In the rows, 128 means zero.
Each row of numbers stands for one thing and depends on some of the facts below. Use the named rows to name the rest.

How the things are related:
bapek Ψ c; begrepus Ψ c; biki Ψ f
biras Ψ d; bivi Ψ b; bove Ψ c
brabal Ψ b; brasu Ψ b; bregok Ψ b
brizon Ψ f; brogra Ψ g; buzol Ψ c
dapo Ψ c; deplutam Ψ d; dibeski Ψ c
dratu Ψ g; dretek Ψ g; drimu Ψ c
dropler Ψ a; druvafin Ψ e; druzok Ψ a
fatan Ψ a; feflam Ψ e; feluko Ψ a
fetretrun Ψ b; fika Ψ e; flagel Ψ a
fledros Ψ b; flefles Ψ e; fliflo Ψ d
flize Ψ a; flokik Ψ d; flostilis Ψ c
flovafen Ψ g; flutrun Ψ f; fluzivor Ψ g
folagin Ψ g; fozapi Ψ b; gakam Ψ b
gaklem Ψ f; galu Ψ a; gefis Ψ e
gepil Ψ e; getros Ψ a; gezi Ψ e
gigirem Ψ e; gike Ψ d; gilil Ψ b
gilus Ψ b; givul Ψ b; godul Ψ a
goklil Ψ f; goreskam Ψ a; goske Ψ a
goskulus Ψ c; grabre Ψ c; grafol Ψ d
grapla Ψ e; gravak Ψ b; grekli Ψ c
grostul Ψ a; gubek Ψ e; gunun Ψ a
gustu Ψ b; kaski Ψ c; kegras Ψ e
kestoli Ψ c; kidreno Ψ b; kizul Ψ b
klade Ψ a; kubru Ψ a; kugril Ψ a
labir Ψ e; lafazil Ψ c; lefal Ψ b
luvam Ψ e; luzum Ψ f; maskik Ψ a
masta Ψ c; mastu Ψ a; mese Ψ a
mezum Ψ b; misuzem Ψ a; mozen Ψ f
mubu Ψ a; mugril Ψ a; mutrok Ψ a
nadre Ψ a; nava Ψ b; naver Ψ b
neflar Ψ b; nivuk Ψ a; numas Ψ c
nusu Ψ a; pafla Ψ a; pegru Ψ a
pekun Ψ b; pemok Ψ b; plame Ψ f
plekel Ψ a; plitram Ψ g; ploken Ψ f
plope Ψ a; ploze Ψ a; pluzo Ψ b
pobu Ψ a; poko Ψ f; pozo Ψ a
pudon Ψ a; rebik Ψ f; redru Ψ d
ridrur Ψ a; rilugri Ψ c; ristum Ψ b
robul Ψ b; rugre Ψ e; rugrunon Ψ d
rutil Ψ b; sadrim Ψ a; sastum Ψ f
sebruk Ψ e; sepluris Ψ c; serik Ψ c
sibrom Ψ a; sigra Ψ c; skagran Ψ a
skibal Ψ b; skotin Ψ b; sodres Ψ g
sotrin Ψ a; stariplum Ψ b; starus Ψ a
statrum Ψ c; stefek Ψ f; stobak Ψ a
storis Ψ d; stosaflin Ψ a; stuzuram Ψ d
sulon Ψ a; tetek Ψ b; tibrigam Ψ a
tive Ψ b; tolem Ψ d; tralur Ψ d
trasta Ψ f; tusta Ψ d; vapur Ψ a
vazar Ψ b; vebriron Ψ c; vegreler Ψ a
velo Ψ a; vifla Ψ b; viguk Ψ d
viklo Ψ b; virin Ψ a; vival Ψ a
voda Ψ a; vomiger Ψ d; vopluk Ψ a
zanibru Ψ e; zestos Ψ g; ziklis Ψ e
zilun Ψ b; zofi Ψ a; zusku Ψ c
zustis Ψ c; bapek Θ 537; biras Θ 829
bivi Θ 950; bove Θ 537; brabal Θ 829
brasu Θ 537; bregok Θ 357; dapo Θ 117
deplutam Θ 117; dibeski Θ 829; dratu Θ 950
drimu Θ 537; druvafin Θ 117; druzok Θ 829
fatan Θ 950; feflam Θ 418; feluko Θ 537
fika Θ 418; flagel Θ 357; fledros Θ 950
flefles Θ 537; flize Θ 829; flokik Θ 537
flostilis Θ 357; flovafen Θ 829; flutrun Θ 357
fluzivor Θ 829; gaklem Θ 950; galu Θ 117
gefis Θ 950; gepil Θ 418; getros Θ 829
gezi Θ 829; gigirem Θ 418; gilil Θ 418
gilus Θ 117; godul Θ 117; goreskam Θ 950
goske Θ 950; grafol Θ 950; gravak Θ 418
grekli Θ 537; grostul Θ 829; gubek Θ 829
gunun Θ 117; gustu Θ 829; kaski Θ 829
kegras Θ 117; kestoli Θ 829; klade Θ 117
kubru Θ 418; kugril Θ 357; labir Θ 357
lefal Θ 950; luvam Θ 829; luzum Θ 537
maskik Θ 418; masta Θ 357; mastu Θ 950
mese Θ 950; mezum Θ 418; misuzem Θ 117
mozen Θ 117; mubu Θ 418; mutrok Θ 537
nadre Θ 537; nava Θ 537; naver Θ 537
neflar Θ 117; nivuk Θ 418; nusu Θ 829
pegru Θ 829; pemok Θ 418; plekel Θ 117
plitram Θ 117; ploken Θ 829; ploze Θ 950
pluzo Θ 117; pobu Θ 829; poko Θ 950
pozo Θ 537; pudon Θ 418; redru Θ 418
ridrur Θ 418; ristum Θ 357; robul Θ 537
rugre Θ 117; rugrunon Θ 537; rutil Θ 829
sadrim Θ 829; sastum Θ 829; sebruk Θ 950
sepluris Θ 418; serik Θ 829; sibrom Θ 829
sigra Θ 117; skagran Θ 950; skibal Θ 829
skotin Θ 418; sodres Θ 950; sotrin Θ 950
starus Θ 829; statrum Θ 537; stefek Θ 418
stobak Θ 829; storis Θ 418; stosaflin Θ 357
stuzuram Θ 829; sulon Θ 418; tetek Θ 829
tibrigam Θ 357; tive Θ 418; tolem Θ 950
tralur Θ 950; trasta Θ 950; tusta Θ 829
vapur Θ 418; vazar Θ 950; vebriron Θ 357
vegreler Θ 537; velo Θ 537; vifla Θ 829
viklo Θ 418; virin Θ 357; vival Θ 829
voda Θ 418; vopluk Θ 357; zanibru Θ 418
zestos Θ 537; zilun Θ 829; zofi Θ 418
zustis Θ 829; bapek η ziklis; begrepus η fozapi
biras η ziklis; bivi η biki; bove η rilugri
brabal η kizul; brasu η stariplum; bregok η begrepus
brizon η grabre; dapo η buzol; deplutam η plame
dibeski η fozapi; dratu η begrepus; drimu η folagin
dropler η biki; druvafin η pekun; druzok η kidreno
fatan η goskulus; feflam η viguk; feluko η begrepus
fetretrun η dretek; fika η brogra; flagel η numas
fledros η pafla; flefles η pekun; fliflo η grabre
flize η goklil; flokik η dropler; flostilis η goskulus
flovafen η begrepus; flutrun η lafazil; fluzivor η fozapi
folagin η viguk; gakam η viguk; gaklem η begrepus
galu η gakam; gefis η pafla; gepil η plope
getros η rebik; gezi η goklil; gigirem η stariplum
gike η stariplum; gilil η buzol; gilus η goskulus
godul η fliflo; goklil η stariplum; goreskam η pafla
goske η ziklis; goskulus η lafazil; grafol η pekun
grapla η viguk; gravak η fliflo; grekli η viguk
grostul η folagin; gubek η pekun; gunun η fetretrun
gustu η ziklis; kaski η rebik; kegras η buzol
kestoli η plame; kidreno η brogra; kizul η buzol
klade η mugril; kubru η kidreno; kugril η goskulus
labir η grapla; lefal η brizon; luvam η grapla
luzum η brogra; maskik η dropler; masta η rilugri
mastu η brogra; mese η dropler; mezum η pekun
misuzem η zusku; mozen η pafla; mubu η fozapi
mugril η viguk; mutrok η rilugri; nadre η dretek
nava η dretek; naver η grapla; neflar η grapla
nivuk η folagin; nusu η pekun; pafla η numas
pegru η plope; pekun η grabre; pemok η goklil
plame η fozapi; plekel η numas; plitram η begrepus
ploken η brogra; plope η viguk; ploze η grapla
pluzo η dretek; pobu η goskulus; poko η viguk
pozo η dropler; pudon η dretek; rebik η viguk
redru η folagin; ridrur η grapla; rilugri η biki
ristum η mugril; robul η biki; rugre η dropler
rugrunon η biki; rutil η dropler; sadrim η stariplum
sastum η viguk; sebruk η dropler; sepluris η begrepus
serik η givul; sibrom η pafla; sigra η rilugri
skagran η folagin; skibal η grabre; skotin η begrepus
sodres η givul; sotrin η brizon; starus η biki
statrum η fliflo; stefek η fozapi; stobak η gakam
storis η goklil; stosaflin η pekun; stuzuram η goskulus
sulon η pafla; tetek η folagin; tibrigam η stariplum
tive η stariplum; tolem η plame; tralur η kidreno
trasta η dretek; tusta η folagin; vapur η zusku
vazar η fozapi; vebriron η buzol; vegreler η goskulus
velo η grapla; vifla η goklil; viklo η brizon
virin η folagin; vival η dretek; voda η pekun
vomiger η numas; vopluk η dretek; zanibru η grapla
zestos η kidreno; ziklis η buzol; zilun η vomiger
zofi η kizul; zusku η lafazil; zustis η kidreno

Some things and their rows:
dibeski: [114 108 129 119 142 143  60 120 134 129 126 137 137 115 117 127 156 140
 115 115 104 111  71 105 100 116 156]
stobak: [128 116 135 198 132 135  92 137 142 134 128 129 128 107 123 128 153 130
 125 124 110 123  84  73 102 113 100]
pegru: [128 117 132 199 132 135  91 137 142 135 129 129 129 107 122 128 153 130
 125 124 110 122  84  74 104 113 101]
mozen: [144 107 150 173 107 126 130 122 121 111 112 139 124 149 125 107 123 120
 109 115 115 134 156  95 118 109 127]
brabal: [129 125 104 179 142 144  76 131 135 139 127 131 124 118 109 134 162 139
 116 120 116 120 104 127 111  82 105]
stosaflin: [124 146 132  53 160 111 153 146 130 126 153 132 111  87 145 166 118 137
 140 138 115 135 131 227 142 172 123]
stefek: [133 127 151  93 145 135 138 143 126 117 144 137 110 123 131 136 110 130
 133 126 117 145 158 175 144 159 135]
brasu: [133 136 124 174 124 140 118 128 124 123  97 136 133 136 105 109 160 121
 110 109 113 102 136 103 137  78  99]
dratu: [138 113 182 145 133 130 111 147 128 100 125 133 119 124 117 110 126 130
 122 130 105 143 148 149 102 141 133]
kaski: [115 105 134 152 137 147  74 117 137 130 129 127 142 106 128 126 147 132
 122 114 102 109  49  61 116 133 148]
zanibru: [129 132 139 113 140 129 159 138 134 143 154 129 122 128 148 141 113 122
 140 119 123 139 143 104 173 179 129]
dropler: [126 136 122 100 138 122 147 144 128 123 124 139 107 115 118 135 125 125
 122 124 112 134 126 138 124 151 112]
mese: [129 124 116 139 128 126 106 147 126 124 132 140 112 136 124 124 131 125
 122 118 114 132 142 122 112 139 120]
flokik: [127 135 113 165 112 128 120 140 124 128 101 141 121 138 108 107 155 121
 111 105 112  98 134  94 106 101  98]
vegreler: [132 132 150 168 116 125 121 138 127 118  97 143 132 134 112 104 159 121
 111 113 107 105 138  92 115  91 103]
dretek: [133 124 179 113 139 126 153 146 128  99 119 130 111 102 111 121 119 130
 124 135 102 144 128 157 113 156 124]
buzol: [116 123 133  54 145 136 128 120 127 119 121 136 128 112 126 133 118 126
 120 117 105 119  93 128 145 165 159]

Which thing is each row?
No name comes twice in this set of rows, the named rows included.
[120 148 149  85 158 119 190 144 138 147 161 122 113  95 155 167 114 133
 145 130 123 135 108 156 178 180 131]  labir
[138 113 179 151 130 129 114 145 128 100 126 132 120 124 119 110 125 129
 124 129 105 142 146 143 102 141 132]  sodres
[136 135  98  89 149 135 120 131 120 128 147 131 120 124 131 145 117 128
 132 122 119 136 164 191 158 154 119]  mezum
[135 122 200 177 117 126 128 144 125  94  95 136 129 123 103  90 152 126
 113 122  98 117 137 105  94 100 116]  zestos
[135 124 105 131 129 132 106 135 130 136 128 139 122 135 123 127 130 124
 121 115 119 124 147 138 121 140 111]  tolem
[124 127  91 181 141 142  76 137 131 137 131 131 114 120 107 134 163 140
 116 117 116 120  99 124 100  89 106]  rutil
[131 123 132 132 129 130 114 132 130 134 130 147 121 137 132 130 136 127
 123 116 121 128 147 107 130 118 121]  gefis
[145 118 112 202 112 132 141 114 125 134 119 117 137 154 126 111 125 111
 112 107 119 130 139  60 155 130 114]  neflar
[136 115 156 169 125 140 130 134 130 116 132 129 124 121 130 121 121 122
 129 120 113 134 125  86 139 137 120]  poko
[147 103 178 175 108 120 125 133 122  94 108 134 124 143 119  96 119 121
 109 124 105 143 158 116  96 126 132]  plitram
[127 119 119 155 133 127  80 125 136 141 133 147 127 113 119 135 172 143
 119 121 113 119 114  97  92  84 104]  gubek
[130 131 153 106 139 131 157 136 128 115 122 137 111 109 116 132 123 131
 124 127 112 136 128 143 135 133 119]  goklil
[119 117 154 148 117 143 118 115 126 113 100 132 151 125 125 100 143 114
 115 103  99  91  82  36 142 126 143]  grekli
[131 133 112 125 132 133 160 134 134 136 123 128 118 107 127 137 114 116
 129 120 116 125 106 108 151 163  97]  viguk

The same things again, as new rows of numbers:
Some rows with their names:
ploze: [135 169  86  46  91 124 159 103 108 145 148 145 148 116  93 191 154  50
 231 135 167 125  67 199 120  92 113  85 129]
vegreler: [168  82 159 164 111 168 151  96 116 155 103 126 102 103 162 145 117 144
 138 127 167 108 141 135 120 141 130 118 175]
nava: [170  82 156 153 108 140 192 109  96 132 138 129  92  85 179 143 123 128
 105 130 160 100 132 143 107 137 139 124 182]
zilun: [175 128 178 151 122 117 154  97 156 111 140 123 103 131 192 108 125 119
  42 117 109  96 197 103  85 115 140 142 164]
vazar: [ 92 144  86  53 135 150 199 168 100  98 164 148  94 123 116 187 188  54
 146 120 178 125  79 179 141 101 115  93 135]
tive: [129 131 132  90 128 124 168 140 130 101 155 134 100 134 143 135 162  85
 104 122 136 109 147 137  95 110 130 102 149]
zustis: [177 139 160 182 117 159  87 117 171 146  50  94 138 167 174  90 115 127
  97 179  87 120 181  64 121 119 161 149 134]
buzol: [138 166 110 144 151 167 112 148 152 133  81  99 126 176 131 133 147  84
 137 198 147 141 132 101 164 103 155 147 114]
sepluris: [128 145 115 125 129 172 107 159 145 132  65 103 134 172 125 119 151  98
 152 185 114 133 134  96 133 110 149 113 120]
druvafin: [126 150  97 144 143 202 129 103 150 113 115 118 146 135 163 158 149 102
 119 103 143 124 140 141 157 103 136 153 144]
luvam: [209 148 175 155  96 102 107  47 152 158 116 105 169 114 163 120  89 108
 127 128  87  95 192 118  69  99 161 154 173]
rugre: [136 140 131 150 133 159 126 110 151 131 109 126 113 120 138 177 146  88
 148  83 140 128 126 124 147 102 152 178 155]
poko: [131 162  66  60  75 130 144 166 107 129 112 143 150 107  97 168 180  38
 207 161 196 133  56 184 131 114 115 104 103]
biki: [129 169 122 130 130 153 137 157 158 104 116 110 116 155 139 145 161  72
  91 179 181 121 151 122 150  95 120 138 129]
flutrun: [ 94 178 101  91 122 136 160 173 176 158 103 135 149 155 151 174 184  52
  73 131 189 134  78 145 171  90 102 148 144]
stefek: [123 146 123 118 104 149 129 163 156 103 102 117 123 149 130 132 168  84
 116 156 150 116 147 117 117 105 123 106 135]
dretek: [143 167 128 126 143 147 137 124 158 122 124 125  99 167 141 143 158  82
 118 156 174 131 145 126 143 111 127 128 128]

Name these rows:
No name comes twice in this set of rows, the named rows included.
[132 149 131 136 173 160 125 128 144 126 128 110 116 144 126 157 145  81
 127 135 164 122 157 128 140  96 150 157 151]  ziklis
[152  78 121 189 132 200 145  94 115 135 105 102 132 105 167 140 124 150
 144 124 161 110 143 138 130 139 156 136 189]  flefles
[132 132 117  96 101 145 121 143 168 108 112 126 121 150 118 116 156 108
 112 173 141 110 134 112 111  94 111  96 106]  storis
[120 133  99 117 135 177 125 110 164 103 130 121 125 164 138 124 166 114
 136 121 149 120 155 136 112 115 129  92 140]  voda
[218 146 147 173  93 126  76  92 156 166  52 100 165 143 168  78 104 115
 137 186  96 121 166  84  98 134 170 157 118]  kaski
[ 88 158  81  71 105 171 160 191 121 106 110 135 122 133 103 181 191  52
 163 153 188 132  75 161 159  99 104  94 120]  gaklem
[ 90 166  78  94 154 168 156 122 184 158 130 139 150 174 160 169 185  81
  89  97 188 137  89 161 170 100 108 134 148]  stosaflin
[169  96 138 186 105 184 130 127 114 165  49 100 127 123 161 125 112 139
 159 190 139 126 116 106 143 142 158 132 153]  bapek
[ 93 156  78  71  99 164 158 186 120 109 111 135 127 130 103 179 190  51
 170 154 189 133  73 165 156 100 106  97 118]  trasta
[138 149 131 131 143 177 129 117 133 133 106 127 129 122 150 171 137  90
 123 104 139 121 141 136 149  99 134 158 145]  kegras
[ 96 155  87  66 123 171 163 164 119 122 117 146 103 148 110 181 188  64
 179 139 182 139  78 164 157 111 104  79 118]  dratu

Now the same things, written a new way:
Some things and their rows:
pafla: [130 106  92  84 164 142  65 133 140 160 101 176 160 139  92 124 179 123
 127 124 176 156 120 169 143 152 113 140 157 125  88 128 114 184 120 168
 152 174 116 134  97]
flutrun: [109 127 128 123 172 167  42 142 101 183 103 206 138 132 115 102 162 123
 137 108 144 156 109 143 115 113 136 158 151 129  94 138  84 154 108 193
 146 180 100 121 103]
rugrunon: [102 116  94 133 177 161  97 146 126 159 107 161 167 125  96 101 180 143
 150 128 184 167 137 139 157 156 156 138 148 129 117 144 129 161  96 159
 156 135 114 133 138]
naver: [124 103 117 137 115 122  80 138 127 100  86 166 166 155 116 112 166 111
 137 115 154 196 107 140 134 135 163 143 158 110 118 143 126 170 110 187
 171 144 133 146 123]
gravak: [138  68 119 116 114 146  87 137 118  94  72 137 178 148  92 118 159 104
 122 145 176 180 107 137 169 139 162 146 126 125 112 164 138 134  99 191
 171 163 106 143 117]
rilugri: [116 129  92 104 187 147  85 116 153 170 108 162 183 129  91 135 187 164
 123 107 209 156 135 160 163 164 118 126 162 133  97 101 132 177 112 148
 174 157 105 140 101]
flokik: [ 96 120  93 134 182 163 101 143 125 160 108 162 173 125  98 101 182 149
 151 125 188 168 138 137 158 154 160 135 145 130 116 143 132 161  97 157
 161 135 112 132 144]
zilun: [138  94 120 101 136 179  92 158 139 110 117 170 164 152 115 101 149  93
 139 111 153 212 131 164 173 130 177 130 171 102 117 162 112 219 151 182
 190 117 141 145 127]
drimu: [132 121 107 151 163 127  95 154 151 151 100 148 158 140 103 108 167 136
 139 124 175 178 134 135 144 181 138 145 171 111 140 118 135 165  85 151
 149 131 132 149 106]
rebik: [114 130 116  99 134 109  74 136 134 160  95 176 175 151 110 113 198 129
 146 113 156 162 102 156 125 133  96 146 153 132  89 149 115 189 132 173
 128 174 121 115 123]
storis: [110  99  95 128 162 156 102 160 127 138  93 143 158 134  70  99 174 109
 132 156 183 158 128 143 154 171 138 153 137 141 122 166 132 141  77 151
 136 157 108 143 122]
fozapi: [129  97 112  99 123 140  44 106 123 108  91 167 164 139  91 135 200 118
 125 123 170 172 107 171 156 125 119 155 172 115  62 124 113 181 147 199
 170 144 106 140  96]
flostilis: [132 127 115 139 196 169  50 138 130 191 111 191 125 129  96 117 140 136
 115 107 169 156 135 145 129 151 132 149 178 123 113  93  94 150  79 167
 160 165 104 147  63]
bapek: [133 103  90 131 181 157  86 155 144 154 103 155 147 130  90 107 161 130
 133 135 183 168 142 142 155 179 150 144 167 112 130 122 129 160  86 154
 161 133 123 148 106]
sotrin: [141  83 106 126 162 157  67 151 146 171  94 172 165 137 120 131 156 140
 156 126 160 161 146 134 159 152 164 130 158 109 111 140 115 157 134 197
 141 137 144 132 122]
fatan: [123  93  86 123 174 164  64 158 150 159  98 190 144 140 109 127 157 117
 146 126 153 159 145 150 135 159 169 130 168 113 111 143 103 167 126 184
 145 144 150 147 120]
mezum: [147  61 123 114 111 145  88 138 116  99  70 131 181 147  95 118 153 108
 124 145 177 180 107 131 176 137 162 145 122 123 115 166 140 130  99 196
 170 162 105 137 117]

Which thing is each row?
No name comes twice in this set of rows, the named rows included.
[109  96 104 122 141 156  78 125 120 104  89 168 174 139 111 117 171 122
 133 114 172 189 115 144 152 129 183 134 145 116 107 142 128 162 114 188
 196 144 116 145 134]  robul
[125  87  99 116 133 152  71 137 121 103  88 171 155 144 104 112 159 104
 131 124 161 187 114 147 146 134 173 141 154 112 108 148 119 164 110 193
 182 147 124 146 121]  brasu
[107  95  98 130 145 160  66 123 139 119  91 188 173 145 121 143 165 133
 141 102 163 179 132 145 151 127 192 117 161 117  96 139 112 162 144 203
 183 137 139 147 137]  bivi
[124 127 146 147 132 137  43 116 108 138  93 195 152 149 123 125 154 129
 122  87 146 185 102 142 117 104 145 149 166 119  98 110  96 157 107 203
 175 170 108 143  82]  ristum
[113 113 112  93 147 145  52 131 120 151  97 170 163 129  94 114 218 122
 146 135 163 152 110 165 149 134 100 166 158 124  63 146 109 181 150 187
 136 149 104 117 119]  plame
[ 94 126 101  85 164 147  76 123 126 163  99 181 188 134 108 117 205 144
 143 110 179 154 110 160 147 127 122 135 136 140  76 147 117 180 138 173
 158 174 104 115 138]  biki
[143  73 106 123 127 154  59 133 136 131  86 179 165 150 120 140 146 128
 146 113 155 177 135 137 161 125 179 123 163 110 101 145 111 156 143 218
 163 137 141 134 123]  lefal
[151  99 104  92 156 139  78 132 132 190 106 160 171 136  88 118 170 153
 143 124 187 153 132 148 172 143  96 137 156 135  93 136 122 169 115 175
 127 160 107 107 101]  fliflo
[126  86 103 118 133 151  71 135 120 104  88 169 158 144 105 113 161 107
 131 124 162 189 114 146 148 133 173 142 154 111 108 147 120 163 112 193
 183 145 123 145 122]  nava
[121 113 146 146 141 165  22 110  96 129  95 188 143 129 109 126 177 122
 124 109 151 177 108 148 137 104 146 170 174 110  72 106  92 152 126 217
 179 144  92 146  78]  bregok
[144  85 103 134 162 161  78 155 141 191 103 169 161 136 109 124 149 153
 164 126 168 155 158 127 171 149 151 127 163 121 115 149 117 150 126 192
 120 127 138 115 127]  grafol
[158  81 132 100 127 176  94 157 136 121 114 160 174 151 120 103 140 106
 147 113 156 212 132 150 190 124 174 128 164  99 120 164 118 210 154 194
 184 116 136 132 127]  skibal
[172  71 119  79 113 133  61 112 124 141  84 160 183 151 107 135 153 138
 129 112 177 174 110 146 177 114 124 130 148 121  83 137 123 165 134 211
 164 171 108 113  96]  pekun
[114 104  86 135 175 164  76 155 144 175 108 184 147 135  99 121 164 135
 156 123 162 154 155 142 148 156 155 129 172 125 110 147 107 162 123 177
 128 128 143 135 128]  tralur

